Here is a tiny trained network, its code and every weight. The questions are about switching its units off for an input and a target symbol, where a switched-off unit gives its printed mean instead of its output.

import numpy as np


def w(rows, s, z=0):
    codes = np.array(rows[::2]) - 128.0
    scale = np.full(codes.shape[1], s)
    scale[-1] = z or s
    return codes * scale


def norm(h):
    return h / np.sqrt((h * h).mean(-1, keepdims=True) + 1e-5)


def f(y):
    return np.maximum(y, 0)


def softmax(a):
    e = np.exp(a - a.max(-1, keepdims=True))
    return e / e.sum(-1, keepdims=True)


def log_softmax(a):
    a = a - a.max(-1, keepdims=True)
    return a - np.log(np.exp(a).sum(-1, keepdims=True))


def net(x, mask):
    ids = ['αγδεζθλμξπστφψω'.index(c) for c in x.split()]
    T = len(ids)
    res = E[ids] + P[:T]
    q, k, v = (norm(res) @ M[0].T for M in (Q, K, V))
    z = softmax(np.where(np.tri(T) > 0, q @ k.T / 3**0.5, -1e9)) @ v
    res = res + np.where(mask[0], z, O[0][:, -1]) @ O[0][:, :-1]
    y = f(norm(res) @ A[0][:, :-1].T + A[0][:, -1])
    res = res + np.where(mask[1:17], y, B[0][:, -1]) @ B[0][:, :-1]
    return log_softmax(norm(res)[-1] @ U[:, :-1].T + U[:, -1])


Q, K, V, O, A, B = {}, {}, {}, {}, {}, {}
E = w([
[144,110,132,151],'α',
[110,118,139,58],'γ',
[68,70,127,81],'δ',
[79,84,133,98],'ε',
[92,149,152,134],'ζ',
[151,91,124,166],'θ',
[1,173,96,136],'λ',
[149,11,112,140],'μ',
[141,159,132,74],'ξ',
[136,171,130,66],'π',
[159,48,176,211],'σ',
[14,102,136,98],'τ',
[105,188,89,141],'φ',
[172,70,109,172],'ψ',
[112,182,162,56],'ω',
],0.021)
P = w([
[202,68,254,185],'0',
[156,104,93,88],'1',
[163,106,86,85],'2',
[160,109,86,84],'3',
[157,113,88,80],'4',
[153,115,88,77],'5',
],0.0073)
Q[0] = w([
[91,7,139,82],'head 1',
[96,150,214,89],'head 1',
[115,169,147,145],'head 1',
],0.019)
K[0] = w([
[135,93,249,82],'head 1',
[83,74,135,65],'head 1',
[89,142,111,126],'head 1',
],0.018)
V[0] = w([
[82,158,159,128],'head 1',
[188,248,113,211],'head 1',
[118,126,115,88],'head 1',
],0.015)
O[0] = w([
[103,120,121,102,134],'head 1',
[114,252,105,132,2],'head 1',
[150,124,153,109,154],'head 1',
],0.018,0.0059)
A[0] = w([
[108,253,58,82,200],'neuron 1',
[104,83,79,168,34],'neuron 2',
[134,138,85,209,128],'neuron 3',
[131,113,132,134,118],'neuron 4',
[193,120,131,135,82],'neuron 5',
[105,85,201,131,3],'neuron 6',
[110,46,90,113,81],'neuron 7',
[45,131,80,199,159],'neuron 8',
[158,114,34,67,64],'neuron 9',
[144,136,200,139,130],'neuron 10',
[172,140,150,178,183],'neuron 11',
[69,101,185,121,101],'neuron 12',
[209,145,87,140,65],'neuron 13',
[140,193,102,35,142],'neuron 14',
[138,67,148,143,13],'neuron 15',
[100,166,132,120,97],'neuron 16',
],0.017,0.0031)
B[0] = w([
[54,173,80,249,152],'neuron 1',
[186,63,185,158,177],'neuron 2',
[6,150,91,142,156],'neuron 3',
[117,113,137,139,149],'neuron 4',
[159,163,189,99,181],'neuron 5',
[91,132,142,227,180],'neuron 6',
[161,164,149,74,249],'neuron 7',
[198,224,184,155,166],'neuron 8',
[90,255,155,162,188],'neuron 9',
[182,199,137,87,155],'neuron 10',
[132,135,53,70,161],'neuron 11',
[69,89,104,74,182],'neuron 12',
[116,81,64,102,159],'neuron 13',
[174,30,77,149,188],'neuron 14',
[77,86,162,168,201],'neuron 15',
[131,121,76,136,139],'neuron 16',
],0.021,0.011)
U = w([
[111,175,98,112,121],'α',
[145,151,191,113,106],'γ',
[146,107,177,130,66],'δ',
[99,131,182,135,108],'ε',
[71,69,49,123,115],'ζ',
[97,156,91,93,100],'θ',
[101,229,168,177,128],'λ',
[163,151,183,162,160],'μ',
[227,120,104,102,200],'ξ',
[184,99,74,210,124],'π',
[121,98,160,254,34],'σ',
[83,148,160,44,134],'τ',
[105,146,80,195,254],'φ',
[128,80,115,133,62],'ψ',
[146,51,73,94,80],'ω',
],0.02,0.0073)

Each question gives the input, a string of symbols that net reads in full, and the target symbol t.
The units are the heads (3 rows each of Q, K, V and O) and the neurons (one row each of A and B). Each row of codes is followed by its name. A weight is (code - 128) times the scale printed after its matrix; where a second scale follows, it is the last column's (O, A, B and U).
mask holds one flag per unit, heads first, then neurons. A switched-off unit (its flag False) gives its mean, the last column of its rows in O or B, instead of its output. The means were averaged over made-up inputs and are rounded, as every weight is.
A unit's drop is (log p(t) with every unit on - log p(t) with that unit switched off) / (log p(t) with every unit on - log p(t) with every unit switched off).
The circuit of an input: a set's keep is (log p(t) with only the set's units on - log p(t) with every unit switched off) / (log p(t) with every unit on - log p(t) with every unit switched off). Starting from the 12 units with the biggest drops (on a tie, the unit counted first), units are removed one at a time, each time the one whose removal leaves the highest keep (on an exact tie, the one counted first), for as long as the keep stays at least 0.8.
units of the circuit, in order: the units of the circuit, biggest drop first
top k neurons: the k neurons with the biggest drops, biggest first
drop of u: that unit's drop, to one decimal
input ξ ξ ξ μ φ, target φ: units of the circuit, in order	head 1; neuron 1
input λ ξ ψ, target ω: top 3 neurons	neuron 13; neuron 11; neuron 3
input ξ ξ π, target π: top 2 neurons	neuron 14; neuron 7
input ξ σ ξ ζ, target τ: units of the circuit, in order	neuron 12
input ξ τ α α, target τ: top 2 neurons	neuron 5; neuron 14
input λ λ λ δ ψ, target ω: top 2 neurons	neuron 11; neuron 13
input ξ π ψ σ π ψ, target τ: top 2 neurons	neuron 14; neuron 3
input ζ ξ ξ ξ δ, target λ: top 3 neurons	neuron 9; neuron 8; neuron 1
input φ ξ σ ξ, target φ: top 2 neurons	neuron 1; neuron 9
input ξ θ α ζ ε, target τ: top 4 neurons	neuron 12; neuron 7; neuron 8; neuron 1
input ξ φ λ, target φ: top 2 neurons	neuron 1; neuron 14
input ψ ζ ξ α ζ ψ, target ζ: drop of neuron 11	0.2
input ψ δ ψ, target ζ: drop of neuron 13	0.8
input ζ ψ λ ξ ψ, target λ: drop of head 1	0.8
input ψ ξ α, target ζ: drop of neuron 13	0.1
input ζ ξ ξ π ξ ω, target ω: units of the circuit, in order	neuron 14
